Below are the code and all the weights of a small trained network. Each question names an input and a class and asks about switching units off, where a switched-off unit gives its printed mean instead of its output.

import numpy as np


def w(rows, s, z=0):
    codes = np.array(rows[::2]) - 128.0
    scale = np.full(codes.shape[1], s)
    scale[-1] = z or s
    return codes * scale


def f(y):
    return np.maximum(y, 0)


def log_softmax(a):
    a = a - a.max(-1, keepdims=True)
    return a - np.log(np.exp(a).sum(-1, keepdims=True))


def net(x, mask):
    res = np.array(x, float).reshape(1, 7) / 4 @ E
    y = f(res @ A[0][:, :-1].T + A[0][:, -1])
    res = res + np.where(mask, y, B[0][:, -1]) @ B[0][:, :-1]
    return log_softmax(res[-1] @ U[:, :-1].T + U[:, -1])


A, B = {}, {}
E = w([
[57,23,24,124,97,65,63,113,108],'x0',
[70,206,77,155,241,145,99,69,202],'x1',
[132,121,113,110,128,146,131,153,144],'x2',
[135,139,111,132,125,131,129,141,125],'x3',
[126,130,119,104,134,139,127,154,131],'x4',
[137,62,83,90,201,134,250,91,67],'x5',
[91,147,106,115,128,150,144,182,123],'x6',
],0.014)
A[0] = w([
[112,201,218,146,129,156,97,144,141,203],'n1',
[121,64,101,124,207,163,235,95,69,144],'n2',
[146,140,183,111,72,130,121,155,99,211],'n3',
[172,153,192,163,137,152,195,166,100,198],'n4',
[43,46,39,96,76,90,54,104,108,180],'n5',
[168,209,190,130,183,161,183,108,115,173],'n6',
[104,156,177,137,62,141,28,147,184,255],'n7',
[166,97,134,108,109,143,239,104,47,183],'n8',
[90,169,88,141,248,140,87,86,188,134],'n9',
[148,140,173,115,33,156,177,120,90,191],'n10',
[162,177,178,143,125,176,189,133,160,228],'n11',
],0.011,0.009)
B[0] = w([
[153,114,178,135,115,182,96,113,160,212],'n1',
[161,142,74,90,215,82,191,75,138,233],'n2',
[184,57,146,167,105,142,96,200,132,201],'n3',
[168,108,157,54,122,150,137,158,160,209],'n4',
[109,120,62,162,73,91,109,98,81,247],'n5',
[147,144,154,73,185,201,128,79,174,214],'n6',
[123,122,126,208,77,163,55,144,133,251],'n7',
[145,93,150,37,169,84,167,151,77,226],'n8',
[88,160,85,174,124,128,165,37,247,224],'n9',
[141,94,179,89,96,107,105,167,123,208],'n10',
[169,156,162,128,178,196,154,157,164,213],'n11',
],0.013,0.025)
U = w([
[201,81,178,122,81,166,100,156,136,146],'0',
[140,73,125,165,65,110,67,154,16,212],'1',
[150,103,196,50,171,97,160,148,118,75],'2',
[155,57,88,104,124,70,153,113,1,170],'3',
[118,167,169,169,149,196,99,110,191,127],'4',
[59,161,90,166,72,122,75,82,161,167],'5',
[150,179,124,89,194,163,152,54,147,3],'6',
[103,98,59,147,155,48,179,68,149,89],'7',
],0.012,0.0033)

Each question gives the input, the list of numbers given to net, and the class t.
The units are the neurons (one row each of A and B). Each row of codes is followed by its name. A weight is (code - 128) times the scale printed after its matrix; where a second scale follows, it is the last column's (A, B and U).
mask holds one flag per neuron, in row order. A switched-off neuron (its flag False) gives its mean, the last column of its row in B, instead of its output. The means were averaged over made-up inputs and are rounded, as every weight is.
A unit's drop is (log p(t) with every unit on - log p(t) with that unit switched off) / (log p(t) with every unit on - log p(t) with every unit switched off).
The circuit of an input: a set's keep is (log p(t) with only the set's units on - log p(t) with every unit switched off) / (log p(t) with every unit on - log p(t) with every unit switched off). Starting from all 11 units, units are removed one at a time, each time the one whose removal leaves the highest keep (on an exact tie, the one counted first), for as long as the keep stays at least 0.8.
units of the circuit, in order: the units of the circuit, biggest drop first
k most important neurons: the k neurons with the biggest drops, biggest first
drop of u: that unit's drop, to one decimal
input [-6,4,-5,0,-1,0,0], class 4: units of the circuit, in order => n8
input [-8,5,1,8,4,0,-5], class 4: 3 most important neurons => n2, n8, n1
input [5,1,-8,0,5,-1,4], class 5: 4 most important neurons => n8, n3, n2, n10
input [0,0,-6,-2,-2,5,-7], class 2: 2 most important neurons => n5, n9
input [-8,8,2,-6,-2,0,-4], class 4: 2 most important neurons => n2, n1
input [0,-1,-6,6,0,4,4], class 2: 2 most important neurons => n5, n9
input [7,7,-2,-5,1,0,1], class 5: 2 most important neurons => n2, n8
input [-4,0,-8,7,-4,-5,4], class 0: 3 most important neurons => n9, n3, n2
input [7,1,1,5,1,-4,2], class 5: 3 most important neurons => n8, n3, n10
input [-6,0,-3,-3,-6,6,1], class 2: 3 most important neurons => n8, n9, n4
input [1,6,8,-4,2,0,-4], class 5: 3 most important neurons => n2, n8, n11
input [3,6,5,-6,-3,0,7], class 5: 2 most important neurons => n2, n8
input [2,0,-2,-2,-5,8,-1], class 3: 2 most important neurons => n9, n8
input [1,5,5,-8,0,6,-7], class 7: units of the circuit, in order => n11
input [1,7,-2,0,-1,-3,0], class 5: drop of n11 => 0.1
input [1,-5,2,4,7,-5,-3], class 1: drop of n6 => 0.1
input [8,-2,5,-1,-6,-5,2], class 1: drop of n9 => 0.4
